Below is a small trained network, with its code and all its weights. Each question gives an input and a class and asks what happens when units are switched off, that is, made to give their printed mean instead of their output.

import numpy as np


def w(rows, s, z=0):
    codes = np.array(rows[::2]) - 128.0
    scale = np.full(codes.shape[1], s)
    scale[-1] = z or s
    return codes * scale


def norm(h):
    return h / np.sqrt((h * h).mean(-1, keepdims=True) + 1e-5)


def f(y):
    return np.maximum(y, 0)


def log_softmax(a):
    a = a - a.max(-1, keepdims=True)
    return a - np.log(np.exp(a).sum(-1, keepdims=True))


def net(x, mask):
    res = np.array(x, float).reshape(1, 2) / 4 @ E
    u = 0
    for l in range(3):
        y = f(norm(res) @ A[l][:, :-1].T + A[l][:, -1])
        res = res + np.where(mask[u : u + 13], y, B[l][:, -1]) @ B[l][:, :-1]
        u += 13
    return log_softmax(norm(res)[-1] @ U[:, :-1].T + U[:, -1])


A, B = {}, {}
E = w([
[90,185,213,120,5,66],'x0',
[90,22,176,118,83,70],'x1',
],0.0015)
A[0] = w([
[127,130,134,120,129,128,103],'L0N1',
[131,108,118,132,132,159,86],'L0N2',
[82,124,179,139,46,56,2],'L0N3',
[143,253,138,120,101,142,57],'L0N4',
[143,246,133,96,104,134,58],'L0N5',
[126,136,126,120,128,122,87],'L0N6',
[117,71,130,40,93,131,82],'L0N7',
[144,101,91,142,146,164,117],'L0N8',
[136,136,134,124,136,131,55],'L0N9',
[145,121,120,134,115,128,83],'L0N10',
[127,131,140,117,132,130,88],'L0N11',
[104,122,121,156,111,121,63],'L0N12',
[166,163,66,178,193,170,76],'L0N13',
],0.0033,0.0011)
B[0] = w([
[148,125,134,148,155,147,128],'L0N1',
[129,142,163,110,144,101,149],'L0N2',
[204,121,129,100,98,254,255],'L0N3',
[23,198,90,197,109,44,225],'L0N4',
[79,186,98,191,128,70,217],'L0N5',
[114,124,130,130,132,134,128],'L0N6',
[141,136,197,194,127,84,185],'L0N7',
[111,132,175,92,145,81,191],'L0N8',
[133,125,113,126,167,120,128],'L0N9',
[116,141,141,136,124,124,128],'L0N10',
[122,128,136,119,131,135,128],'L0N11',
[159,119,130,128,127,132,135],'L0N12',
[127,74,147,32,127,181,243],'L0N13',
],0.0028,0.0024)
A[1] = w([
[160,148,116,139,144,141,210],'L1N1',
[124,190,127,169,108,107,82],'L1N2',
[149,119,106,144,120,122,26],'L1N3',
[141,158,123,135,138,139,87],'L1N4',
[109,129,128,118,130,134,76],'L1N5',
[111,196,126,171,96,113,87],'L1N6',
[132,163,129,163,117,122,249],'L1N7',
[118,136,121,149,130,135,114],'L1N8',
[131,155,137,130,140,80,254],'L1N9',
[134,254,129,123,120,146,219],'L1N10',
[140,185,86,117,154,165,134],'L1N11',
[123,194,106,179,103,107,105],'L1N12',
[114,207,127,167,94,103,54],'L1N13',
],0.0063,0.00091)
B[1] = w([
[102,96,121,149,105,97,152],'L1N1',
[77,112,83,153,187,175,205],'L1N2',
[103,174,143,137,129,109,128],'L1N3',
[106,126,152,133,98,118,147],'L1N4',
[145,136,127,123,149,132,133],'L1N5',
[88,141,67,214,235,231,223],'L1N6',
[120,93,102,171,139,158,186],'L1N7',
[122,118,126,136,125,160,143],'L1N8',
[101,51,93,150,126,134,168],'L1N9',
[94,176,71,191,137,90,254],'L1N10',
[123,160,221,155,68,57,192],'L1N11',
[84,108,42,146,216,254,217],'L1N12',
[75,151,67,189,230,208,230],'L1N13',
],0.0038,0.0039)
A[2] = w([
[142,126,88,81,156,166,84],'L2N1',
[132,169,108,125,125,98,141],'L2N2',
[120,123,89,135,104,107,130],'L2N3',
[102,139,102,144,108,109,142],'L2N4',
[151,116,97,84,155,162,67],'L2N5',
[142,120,103,77,149,173,5],'L2N6',
[109,183,115,133,120,92,116],'L2N7',
[126,163,136,94,115,96,64],'L2N8',
[160,126,164,115,2,153,77],'L2N9',
[146,128,94,92,164,148,88],'L2N10',
[115,180,118,142,121,128,154],'L2N11',
[163,124,130,73,140,165,59],'L2N12',
[116,108,133,117,131,115,140],'L2N13',
],0.0068,0.0013)
B[2] = w([
[64,193,145,74,67,115,204],'L2N1',
[177,96,122,98,106,87,141],'L2N2',
[130,70,94,82,79,143,141],'L2N3',
[142,111,117,66,135,156,170],'L2N4',
[71,200,191,117,70,114,189],'L2N5',
[2,185,227,30,60,154,177],'L2N6',
[210,123,113,86,114,112,156],'L2N7',
[107,229,62,135,153,106,135],'L2N8',
[241,169,190,203,28,241,252],'L2N9',
[93,184,154,101,79,128,197],'L2N10',
[187,144,90,109,153,104,191],'L2N11',
[2,100,206,66,167,123,185],'L2N12',
[160,204,129,163,156,90,171],'L2N13',
],0.0038,0.003)
U = w([
[154,58,60,69,91,141,47],'0',
[66,160,32,202,199,191,193],'1',
[150,109,119,117,123,121,2],'2',
[150,18,179,167,197,20,146],'3',
[246,187,72,82,131,30,143],'4',
[16,154,223,43,115,111,172],'5',
[243,117,212,188,21,196,162],'6',
],0.012,0.0066)

Each question gives the input, the list of numbers given to net, and the class t.
The units are the neurons (one row each of A and B). Each row of codes is followed by its name. A weight is (code - 128) times the scale printed after its matrix; where a second scale follows, it is the last column's (A, B and U).
mask holds one flag per neuron, layer by layer. A switched-off neuron (its flag False) gives its mean, the last column of its row in B, instead of its output. The means were averaged over made-up inputs and are rounded, as every weight is.
A unit's drop is (log p(t) with every unit on - log p(t) with that unit switched off) / (log p(t) with every unit on - log p(t) with every unit switched off).
unit that matters most: the unit with the biggest drop
top k neurons: the k neurons with the biggest drops, biggest first
k most important neurons of layer l: the k neurons of layer l with the biggest drops, biggest first
drop of u: that unit's drop, to one decimal
input [-1,2], class 3: unit that matters most -> L0N3
input [-6,6], class 3: 4 most important neurons of layer 1 -> (L1N12; L1N13; L1N6; L1N2)
input [6,3], class 6: top 4 neurons -> (L0N3; L0N4; L0N5; L1N12)
input [-8,6], class 5: top 2 neurons -> (L1N11; L1N10)
input [-5,7], class 3: top 2 neurons -> (L1N12; L2N9)
input [-4,4], class 3: top 4 neurons -> (L1N12; L0N3; L0N13; L1N13)
input [-7,8], class 3: top 2 neurons -> (L1N12; L0N3)
input [-1,8], class 6: top 2 neurons -> (L1N13; L1N6)
input [8,5], class 6: top 2 neurons -> (L0N3; L0N4)
input [-3,4], class 3: top 2 neurons -> (L1N12; L2N9)
input [-8,-7], class 5: 2 most important neurons of layer 0 -> (L0N13; L0N4)
input [-8,8], class 3: top 3 neurons -> (L1N12; L0N3; L0N13)
input [-5,4], class 5: top 3 neurons -> (L1N11; L1N10; L0N4)
input [-8,-6], class 5: unit that matters most -> L0N13
input [-7,-8], class 4: 2 most important neurons of layer 1 -> (L1N11; L1N12)
input [-1,6], class 6: drop of L1N6 -> 0.3
input [-3,-6], class 4: drop of L0N13 -> 0.5
input [-3,8], class 3: drop of L0N3 -> 0.2
